Here is a tiny trained network, its code and every weight. The questions are about switching its units off for an input and a target symbol, where a switched-off unit gives its printed mean instead of its output.

import numpy as np


def w(rows, s, z=0):
    codes = np.array(rows[::2]) - 128.0
    scale = np.full(codes.shape[1], s)
    scale[-1] = z or s
    return codes * scale


def softmax(a):
    e = np.exp(a - a.max(-1, keepdims=True))
    return e / e.sum(-1, keepdims=True)


def log_softmax(a):
    a = a - a.max(-1, keepdims=True)
    return a - np.log(np.exp(a).sum(-1, keepdims=True))


def net(x, mask):
    ids = ['ΘΞΦΨαβγεζησ'.index(c) for c in x.split()]
    T = len(ids)
    res = E[ids] + P[:T]
    u = 0
    for l in range(3):
        r = res
        for j in range(2):
            rows = slice(4 * j, 4 * j + 4)
            q, k, v = (r @ M[l][rows].T for M in (Q, K, V))
            z = softmax(np.where(np.tri(T) > 0, q @ k.T / 4**0.5, -1e9)) @ v
            o = O[l][rows]
            res = res + np.where(mask[u + j], z, o[:, -1]) @ o[:, :-1]
        u += 2
    return log_softmax(res[-1] @ U[:, :-1].T + U[:, -1])


Q, K, V, O = {}, {}, {}, {}
E = w([
[87,93,3],'Θ',
[216,10,171],'Ξ',
[127,233,69],'Φ',
[82,105,223],'Ψ',
[123,195,55],'α',
[30,253,104],'β',
[41,73,119],'γ',
[241,151,60],'ε',
[163,44,125],'ζ',
[206,174,186],'η',
[156,200,226],'σ',
],0.012)
P = w([
[54,2,158],'0',
[137,30,250],'1',
[89,70,176],'2',
[102,69,176],'3',
[121,75,228],'4',
[89,91,193],'5',
[97,88,163],'6',
[55,70,153],'7',
[67,140,115],'8',
],0.0018)
Q[0] = w([
[185,254,136],'L0H0',
[194,150,159],'L0H0',
[198,117,29],'L0H0',
[128,224,105],'L0H0',
[165,122,122],'L0H1',
[138,59,129],'L0H1',
[142,110,163],'L0H1',
[96,157,55],'L0H1',
],0.0067)
K[0] = w([
[126,6,213],'L0H0',
[72,78,155],'L0H0',
[15,174,220],'L0H0',
[132,60,192],'L0H0',
[109,57,162],'L0H1',
[22,231,148],'L0H1',
[104,51,94],'L0H1',
[124,3,251],'L0H1',
],0.0052)
V[0] = w([
[176,229,120],'L0H0',
[113,68,108],'L0H0',
[178,150,64],'L0H0',
[1,81,227],'L0H0',
[169,181,166],'L0H1',
[126,92,27],'L0H1',
[150,169,152],'L0H1',
[140,107,183],'L0H1',
],0.0085)
O[0] = w([
[183,110,18,63],'L0H0',
[112,200,244,138],'L0H0',
[193,205,75,44],'L0H0',
[3,66,188,254],'L0H0',
[193,39,71,159],'L0H1',
[159,214,122,18],'L0H1',
[123,93,75,143],'L0H1',
[123,41,210,211],'L0H1',
],0.0044,0.0014)
Q[1] = w([
[169,198,246],'L1H0',
[163,77,186],'L1H0',
[115,197,130],'L1H0',
[255,118,143],'L1H0',
[162,51,98],'L1H1',
[108,175,110],'L1H1',
[97,99,102],'L1H1',
[133,98,81],'L1H1',
],0.0097)
K[1] = w([
[134,151,248],'L1H0',
[168,54,204],'L1H0',
[111,182,124],'L1H0',
[225,128,159],'L1H0',
[88,130,142],'L1H1',
[178,104,146],'L1H1',
[92,127,199],'L1H1',
[66,94,188],'L1H1',
],0.013)
V[1] = w([
[149,231,240],'L1H0',
[116,85,75],'L1H0',
[144,158,140],'L1H0',
[75,66,61],'L1H0',
[221,62,93],'L1H1',
[230,254,135],'L1H1',
[137,184,243],'L1H1',
[218,65,146],'L1H1',
],0.0068)
O[1] = w([
[89,62,43,139],'L1H0',
[137,175,184,120],'L1H0',
[109,113,131,107],'L1H0',
[158,212,178,146],'L1H0',
[138,86,124,97],'L1H1',
[90,94,54,3],'L1H1',
[2,171,156,201],'L1H1',
[113,67,147,150],'L1H1',
],0.0096,0.0032)
Q[2] = w([
[178,69,65],'L2H0',
[255,123,149],'L2H0',
[59,238,123],'L2H0',
[167,154,81],'L2H0',
[140,123,61],'L2H1',
[112,191,146],'L2H1',
[42,178,110],'L2H1',
[223,143,151],'L2H1',
],0.0055)
K[2] = w([
[87,219,134],'L2H0',
[88,145,17],'L2H0',
[185,3,198],'L2H0',
[55,117,164],'L2H0',
[194,182,160],'L2H1',
[55,122,122],'L2H1',
[123,196,127],'L2H1',
[108,50,180],'L2H1',
],0.0065)
V[2] = w([
[97,72,103],'L2H0',
[146,253,180],'L2H0',
[22,134,38],'L2H0',
[187,229,111],'L2H0',
[239,113,56],'L2H1',
[126,249,32],'L2H1',
[213,150,154],'L2H1',
[250,176,89],'L2H1',
],0.0055)
O[2] = w([
[123,95,92,125],'L2H0',
[114,247,161,152],'L2H0',
[2,93,55,74],'L2H0',
[72,195,224,66],'L2H0',
[107,33,204,1],'L2H1',
[20,119,133,26],'L2H1',
[164,169,219,106],'L2H1',
[81,106,202,22],'L2H1',
],0.0053,0.0048)
U = w([
[38,150,92,22],'Θ',
[241,136,2,86],'Ξ',
[60,111,232,234],'Φ',
[159,198,130,154],'Ψ',
[100,114,150,253],'α',
[55,145,254,79],'β',
[118,186,72,100],'γ',
[157,78,100,145],'ε',
[149,154,49,151],'ζ',
[183,105,162,139],'η',
[202,116,208,83],'σ',
],0.009,0.0043)

Each question gives the input, a string of symbols that net reads in full, and the target symbol t.
The units are the heads (4 rows each of Q, K, V and O). Each row of codes is followed by its name. A weight is (code - 128) times the scale printed after its matrix; where a second scale follows, it is the last column's (O and U).
mask holds one flag per head, layer by layer. A switched-off head (its flag False) gives its mean, the last column of its rows in O, instead of its output. The means were averaged over made-up inputs and are rounded, as every weight is.
A unit's drop is (log p(t) with every unit on - log p(t) with that unit switched off) / (log p(t) with every unit on - log p(t) with every unit switched off).
The circuit of an input: a set's keep is (log p(t) with only the set's units on - log p(t) with every unit switched off) / (log p(t) with every unit on - log p(t) with every unit switched off). Starting from all 6 units, units are removed one at a time, each time the one whose removal leaves the highest keep (on an exact tie, the one counted first), for as long as the keep stays at least 0.8.
units of the circuit, in order: the units of the circuit, biggest drop first
most important unit: the unit with the biggest drop
heads that matter: for each layer, one digit per head in row order, 1 if its drop is at least 0.15 and else 0, layers parted by /
input Ψ Θ σ ε Θ η α, target Ψ: most important unit : L1H1
input η σ Ξ, target σ: units of the circuit, in order : [L0H1 L1H0 L2H1]
input Ψ γ γ η, target Ψ: units of the circuit, in order : [L2H1 L1H1 L0H0]
input Θ α Φ Ψ Ψ β η, target Θ: heads that matter : 11 / 11 / 11
input Ψ σ ε, target Ψ: heads that matter : 11 / 01 / 11
input σ Ψ Ψ Ψ ε ε, target σ: units of the circuit, in order : [L0H1 L0H0 L1H1 L2H0]
input σ σ Φ σ η ζ Θ σ, target σ: heads that matter : 11 / 11 / 11
input ε ε ε Ψ, target ε: units of the circuit, in order : [L1H1 L0H0 L2H1 L2H0]
input ε Ξ α γ, target ε: units of the circuit, in order : [L1H1 L0H0 L2H0 L2H1]
input Ψ γ α, target Ψ: units of the circuit, in order : [L1H1 L2H1 L0H0 L2H0]
input Ψ Ψ Ψ η, target Ψ: heads that matter : 11 / 01 / 11
input Θ σ Ψ, target Θ: heads that matter : 11 / 11 / 10
input Ψ γ β β γ, target Ψ: units of the circuit, in order : [L1H1 L2H1 L0H0 L1H0]
input Ψ γ β Ξ, target Ψ: units of the circuit, in order : [L1H1 L2H1 L0H0 L2H0]
input σ Θ Ψ γ, target β: units of the circuit, in order : [L1H0]
input Ψ σ γ ε ζ, target Ψ: units of the circuit, in order : [L1H1 L0H0 L2H1 L2H0]
input γ ε σ Θ, target Ψ: heads that matter : 10 / 11 / 00
input σ η Θ Φ η Ψ Φ γ, target σ: heads that matter : 11 / 11 / 00
input Ξ Ψ γ Ψ Ψ ε β Ξ, target Ξ: heads that matter : 11 / 10 / 11
input ε β σ Θ Θ σ η, target ε: heads that matter : 10 / 01 / 01
